[[126 122 115 125 113 127 124 124 133 133 106 134 129 123]
 [130 118 150 129 130 143 117 129 137 126 135 125 119 132]
 [126 119 104 127 144 106 125 121 141 131 136 116 129 121]
 [127 128 126 117 122 121 128 130 134 130 148 128 121 127]
 [131 135 139 110 110 139 126 128 130 127 112 125 116 120]
 [126 118 115 133 105 119 127 128 147 132 129 123 124 127]]
->
[[126 130 126 127 131 126]
 [122 118 119 128 135 118]
 [115 150 104 126 139 115]
 [125 129 127 117 110 133]
 [113 130 144 122 110 105]
 [127 143 106 121 139 119]
 [124 117 125 128 126 127]
 [124 129 121 130 128 128]
 [133 137 141 134 130 147]
 [133 126 131 130 127 132]
 [106 135 136 148 112 129]
 [134 125 116 128 125 123]
 [129 119 129 121 116 124]
 [123 132 121 127 120 127]]

[[124 122 128 118 125 126 109 124]
 [128 105 139 129 132 114 127 111]
 [132 101 146 147 130 112 136 110]
 [126 134 123 119 126 133 119 133]]
->
[[124 128 132 126]
 [122 105 101 134]
 [128 139 146 123]
 [118 129 147 119]
 [125 132 130 126]
 [126 114 112 133]
 [109 127 136 119]
 [124 111 110 133]]

[[145  99 103]
 [146 105 118]]
->
[[145 146]
 [ 99 105]
 [103 118]]

[[122 103 118 117 131 103 131 139 115 134]
 [121 124 135 110 136 124 131 142 134 114]
 [119 111 126 119 142 111 136 142 143 129]
 [116 120 133 118 136 120 133 140 126 121]]
->
[[122 121 119 116]
 [103 124 111 120]
 [118 135 126 133]
 [117 110 119 118]
 [131 136 142 136]
 [103 124 111 120]
 [131 131 136 133]
 [139 142 142 140]
 [115 134 143 126]
 [134 114 129 121]]

[[109 114 120 136 135 157 115 134]
 [112 109 107 133 144 152 116 118]
 [124 108 117 144 138 154 104 140]
 [110 109 116 129 135 156 122 120]
 [118 108 106 136 142 149 111 119]]
->
[[109 112 124 110 118]
 [114 109 108 109 108]
 [120 107 117 116 106]
 [136 133 144 129 136]
 [135 144 138 135 142]
 [157 152 154 156 149]
 [115 116 104 122 111]
 [134 118 140 120 119]]

[[128 121 120 117 123 135]
 [102 137 126 132 128 151]
 [148 111 121 113 116 103]
 [121 126 132 132 129 128]
 [148 140 113 122 121 116]
 [137 130 118 122 122 122]
 [115 134 121 146 137 109]
 [111 121 153 141 138 137]
 [131 119 125 120 118 127]
 [119 122 138 135 131 123]]
->
[[128 102 148 121 148 137 115 111 131 119]
 [121 137 111 126 140 130 134 121 119 122]
 [120 126 121 132 113 118 121 153 125 138]
 [117 132 113 132 122 122 146 141 120 135]
 [123 128 116 129 121 122 137 138 118 131]
 [135 151 103 128 116 122 109 137 127 123]]

[[117 129 129 119 130 147 121 126]
 [137 128 130 110 126 152 123 113]
 [111 121 144 119 116 118 112 119]
 [116 129 132 132 127 135 133 137]]
->
[[117 137 111 116]
 [129 128 121 129]
 [129 130 144 132]
 [119 110 119 132]
 [130 126 116 127]
 [147 152 118 135]
 [121 123 112 133]
 [126 113 119 137]]

[[132 124 126 146 103 146 141 111 136 132]
 [137 124 107 146 105 135 141 114 142 143]
 [120 116 125 130 134 133 125 129 128 131]
 [116 124 129 141 133 137 139 133 140 135]]
->
[[132 137 120 116]
 [124 124 116 124]
 [126 107 125 129]
 [146 146 130 141]
 [103 105 134 133]
 [146 135 133 137]
 [141 141 125 139]
 [111 114 129 133]
 [136 142 128 140]
 [132 143 131 135]]
---
[[125 129 125 128 129]
 [123 101 137 142 124]
 [130 128 127 127 129]
 [127 123 133 131 122]]
->
[[125 129 125 128 129]
 [130 128 127 127 129]
 [127 123 133 131 122]
 [123 101 137 142 124]]

[[128 128 127 131 127 130 151 129 128 128 131]
 [138 128 130 129 129 126 143 136 129 129 128]
 [135 128 129 128 128 131 134 140 128 132 128]
 [128 128 128 152 128 129 129 129 128 128 130]
 [129 128 132 128 132 128 149 130 128 129 129]]
->
[[128 128 127 131 127 130 151 129 128 128 131]
 [128 128 128 152 128 129 129 129 128 128 130]
 [135 128 129 128 128 131 134 140 128 132 128]
 [138 128 130 129 129 126 143 136 129 129 128]
 [129 128 132 128 132 128 149 130 128 129 129]]

[[131 125 137 129 131 124 126 126 129 127 126 125 129]
 [131 129 116 124 130 126 120 117 134 121 137 125 129]
 [145 105 121 130 124 124 127 115 133 136 142 133 131]]
->
[[131 129 116 124 130 126 120 117 134 121 137 125 129]
 [145 105 121 130 124 124 127 115 133 136 142 133 131]
 [131 125 137 129 131 124 126 126 129 127 126 125 129]]

[[144 128 136 121 117 144 111]
 [141 125 137 138 123 122 103]
 [141 129 132 114 117 150 121]]
->
[[141 129 132 114 117 150 121]
 [144 128 136 121 117 144 111]
 [141 125 137 138 123 122 103]]

[[126 142 127 123 126 131]
 [130 139 122  99 113 140]]
->
[[130 139 122  99 113 140]
 [126 142 127 123 126 131]]

[[122 135 132 135 124 125 121 129]
 [108 124 131 129 139 119 119 129]
 [116 140 137 131 139 108 126 144]
 [136 126 123 115 142 132 140 128]
 [137 133 113 133 133 126 137 131]
 [140 132 139 128 104 142 128 120]]
->
[[137 133 113 133 133 126 137 131]
 [136 126 123 115 142 132 140 128]
 [108 124 131 129 139 119 119 129]
 [122 135 132 135 124 125 121 129]
 [116 140 137 131 139 108 126 144]
 [140 132 139 128 104 142 128 120]]
---
[[130 127 126 137 128 150 128 122]
 [130 127 128 136 123 150 125 120]
 [125 123 128 126 121 133 134 139]
 [128 130 127 131 114 146 132 133]
 [128 127 125 131 120 150 133 129]
 [130 126 130 135 119 149 130 127]]
->
[[130 127 126 137 128 150 128 122]
 [125 123 128 126 121 133 134 139]
 [128 127 125 131 120 150 133 129]]

[[134 128 122 128 121]
 [131 127 124 128 118]
 [139 130 122 127 133]
 [139 129 120 127 128]
 [136 130 124 127 137]
 [130 126 120 128 104]
 [128 126 124 128 108]
 [122 125 126 129 103]
 [127 127 126 128 117]]
->
[[134 128 122 128 121]
 [139 130 122 127 133]
 [136 130 124 127 137]
 [128 126 124 128 108]
 [127 127 126 128 117]]

[[102 117 132 137 123 156 135 138 126 115 126 140]
 [111 117 142 133 122 129 133 118 141 110 126 130]
 [112 113 138 135 123 141 129 119 133 111 127 134]
 [112 110 134 136 127 150 123 124 125 113 127 137]
 [106 117 134 134 122 143 138 122 133 116 132 140]]
->
[[102 117 132 137 123 156 135 138 126 115 126 140]
 [112 113 138 135 123 141 129 119 133 111 127 134]
 [106 117 134 134 122 143 138 122 133 116 132 140]]

[[120 124]
 [151 143]
 [126 123]
 [146 139]
 [136 141]]
->
[[120 124]
 [126 123]
 [136 141]]

[[128 133 109 125 125]
 [125 127 124 139 132]
 [132 133 142 129 124]
 [123 116 127 121 126]
 [133 127 141 130 133]
 [129 133 117 131 128]
 [126 128 139 133 129]
 [122 125 113 128 129]
 [123 126 125 126 128]
 [150 126 131 125 129]
 [124 124 131 122 124]
 [122 123 143 129 123]]
->
[[128 133 109 125 125]
 [132 133 142 129 124]
 [133 127 141 130 133]
 [126 128 139 133 129]
 [123 126 125 126 128]
 [124 124 131 122 124]]

[[123 114 134 123 134 116 134 126 129 114 124 139]
 [116 106 112 116 108 112 135 130 128 140 118 146]
 [120 150 120 107 106 126 122 118 124 115 122 120]]
->
[[123 114 134 123 134 116 134 126 129 114 124 139]
 [120 150 120 107 106 126 122 118 124 115 122 120]]
